Below are the code and all the weights of a small trained network. Each question names an input and a target symbol and asks about switching units off, where a switched-off unit gives its printed mean instead of its output.

import numpy as np


def w(rows, s, z=0):
    codes = np.array(rows[::2]) - 128.0
    scale = np.full(codes.shape[1], s)
    scale[-1] = z or s
    return codes * scale


def norm(h):
    return h / np.sqrt((h * h).mean(-1, keepdims=True) + 1e-5)


def f(y):
    return np.maximum(y, 0)


def softmax(a):
    e = np.exp(a - a.max(-1, keepdims=True))
    return e / e.sum(-1, keepdims=True)


def log_softmax(a):
    a = a - a.max(-1, keepdims=True)
    return a - np.log(np.exp(a).sum(-1, keepdims=True))


def net(x, mask):
    ids = ['ΓΠΦαβδεηθμξτω'.index(c) for c in x.split()]
    T = len(ids)
    res = E[ids] + P[:T]
    q, k, v = (norm(res) @ M[0].T for M in (Q, K, V))
    z = softmax(np.where(np.tri(T) > 0, q @ k.T / 2**0.5, -1e9)) @ v
    res = res + np.where(mask[0], z, O[0][:, -1]) @ O[0][:, :-1]
    y = f(norm(res) @ A[0][:, :-1].T + A[0][:, -1])
    res = res + np.where(mask[1:9], y, B[0][:, -1]) @ B[0][:, :-1]
    return log_softmax(norm(res)[-1] @ U[:, :-1].T + U[:, -1])


Q, K, V, O, A, B = {}, {}, {}, {}, {}, {}
E = w([
[137,148,114,160,105,123],'Γ',
[160,170,113,137,58,114],'Π',
[135,151,97,134,139,136],'Φ',
[99,174,117,97,140,143],'α',
[156,161,135,117,99,98],'β',
[108,167,88,97,133,143],'δ',
[129,169,151,122,102,125],'ε',
[48,254,59,72,109,161],'η',
[119,158,130,134,115,145],'θ',
[155,181,124,111,65,127],'μ',
[133,150,120,161,111,125],'ξ',
[134,174,103,138,57,151],'τ',
[157,144,93,142,90,111],'ω',
],0.0076)
P = w([
[86,85,155,109,182,169],'0',
[115,178,102,116,53,121],'1',
[110,177,104,116,59,122],'2',
[117,180,100,116,58,126],'3',
[91,187,93,78,41,127],'4',
[80,201,71,94,48,129],'5',
[68,221,76,79,57,146],'6',
[85,229,43,70,51,134],'7',
[84,230,50,73,29,147],'8',
[92,240,17,93,2,133],'9',
],0.0043)
Q[0] = w([
[81,253,59,88,14,106],'H1',
[104,191,80,28,2,151],'H1',
],0.0055)
K[0] = w([
[153,3,219,109,210,228],'H1',
[173,22,173,130,178,217],'H1',
],0.0054)
V[0] = w([
[170,147,144,37,104,68],'H1',
[101,165,255,90,170,101],'H1',
],0.0083)
O[0] = w([
[109,5,85,54,95,122,92],'H1',
[172,108,90,114,100,216,254],'H1',
],0.012,0.004)
A[0] = w([
[124,217,158,160,166,102,250],'N1',
[143,166,158,105,114,127,110],'N2',
[43,125,147,95,86,2,185],'N3',
[222,134,177,184,169,126,124],'N4',
[182,43,69,74,97,225,124],'N5',
[165,154,131,157,64,99,99],'N6',
[151,162,85,127,78,205,174],'N7',
[135,211,129,170,121,194,196],'N8',
],0.0079,0.0017)
B[0] = w([
[198,1,99,164,82,117,210],'N1',
[114,90,109,137,152,128,157],'N2',
[61,164,94,142,137,204,232],'N3',
[122,161,98,117,130,165,160],'N4',
[146,175,196,182,101,83,229],'N5',
[96,111,119,93,183,149,176],'N6',
[74,123,137,90,188,87,253],'N7',
[117,123,111,70,144,104,248],'N8',
],0.0089,0.0079)
U = w([
[169,166,165,203,140,130,195],'Γ',
[30,150,95,156,85,215,213],'Π',
[192,84,75,153,137,63,129],'Φ',
[99,196,221,28,183,59,51],'α',
[164,1,145,77,58,184,218],'β',
[118,24,116,72,172,68,7],'δ',
[180,201,216,100,62,223,24],'ε',
[101,66,124,83,159,89,69],'η',
[203,131,54,66,211,220,7],'θ',
[106,117,205,110,36,40,148],'μ',
[183,169,137,202,150,158,181],'ξ',
[121,37,41,203,105,93,39],'τ',
[66,108,176,210,172,31,204],'ω',
],0.0079,0.0016)

Each question gives the input, a string of symbols that net reads in full, and the target symbol t.
The units are the heads (2 rows each of Q, K, V and O) and the neurons (one row each of A and B). Each row of codes is followed by its name. A weight is (code - 128) times the scale printed after its matrix; where a second scale follows, it is the last column's (O, A, B and U).
mask holds one flag per unit, heads first, then neurons. A switched-off unit (its flag False) gives its mean, the last column of its rows in O or B, instead of its output. The means were averaged over made-up inputs and are rounded, as every weight is.
A unit's drop is (log p(t) with every unit on - log p(t) with that unit switched off) / (log p(t) with every unit on - log p(t) with every unit switched off).
The circuit of an input: a set's keep is (log p(t) with only the set's units on - log p(t) with every unit switched off) / (log p(t) with every unit on - log p(t) with every unit switched off). Starting from all 9 units, units are removed one at a time, each time the one whose removal leaves the highest keep (on an exact tie, the one counted first), for as long as the keep stays at least 0.8.
units of the circuit, in order: the units of the circuit, biggest drop first
top k neurons: the k neurons with the biggest drops, biggest first
drop when u is switched off: that unit's drop, to one decimal
input θ α Π α Π ω α, target θ: units of the circuit, in order : [H1; N1; N5; N3]
input ε α Φ θ μ Π ξ, target ε: top neuron : [N5]
input Φ Π θ Π ε Π α ω Π Π, target Φ: units of the circuit, in order : [H1; N1; N3; N5]
input μ α θ ξ Π Π α, target μ: top 2 neurons : [N5; N3]
input α μ Π Γ Π μ ξ θ θ ξ, target α: units of the circuit, in order : [N7; N3; N1]
input τ θ Π Π β, target τ: top 4 neurons : [N1; N7; N5; N3]
input τ Γ α Π θ τ θ Π, target τ: top 3 neurons : [N1; N7; N5]
input τ ω Π, target τ: top 3 neurons : [N1; N5; N7]
input ε Π Π Π Π μ, target ε: units of the circuit, in order : [H1; N5; N1]
input Φ β Π β, target Φ: top 2 neurons : [N1; N3]
input θ Π Π Π, target θ: top 2 neurons : [N5; N1]
input δ Π Π θ Π Π Π Π ε, target δ: top 2 neurons : [N1; N3]
input ε Π θ θ Π ξ Π α, target ε: top 2 neurons : [N5; N3]
input β Π β Φ ξ Π θ, target β: units of the circuit, in order : [H1]
input μ θ Π, target μ: top 2 neurons : [N5; N1]
input θ Π τ ω ω θ ξ θ α β, target θ: top 2 neurons : [N5; N1]
input α α θ α θ Π θ Π μ, target α: top 4 neurons : [N7; N3; N5; N1]
input τ ε Π α, target τ: top 3 neurons : [N1; N7; N5]
input μ Φ Π Φ Γ Π θ, target μ: top 2 neurons : [N5; N3]
input α α δ β β Π θ Π, target α: drop when H1 is switched off : 0.1
input ε ω Π α β Π, target ε: drop when H1 is switched off : 2.0
input δ α Π, target δ: drop when N8 is switched off : 0.0
input α Π θ α θ α Π Π Φ ω, target α: drop when N1 is switched off : 0.2
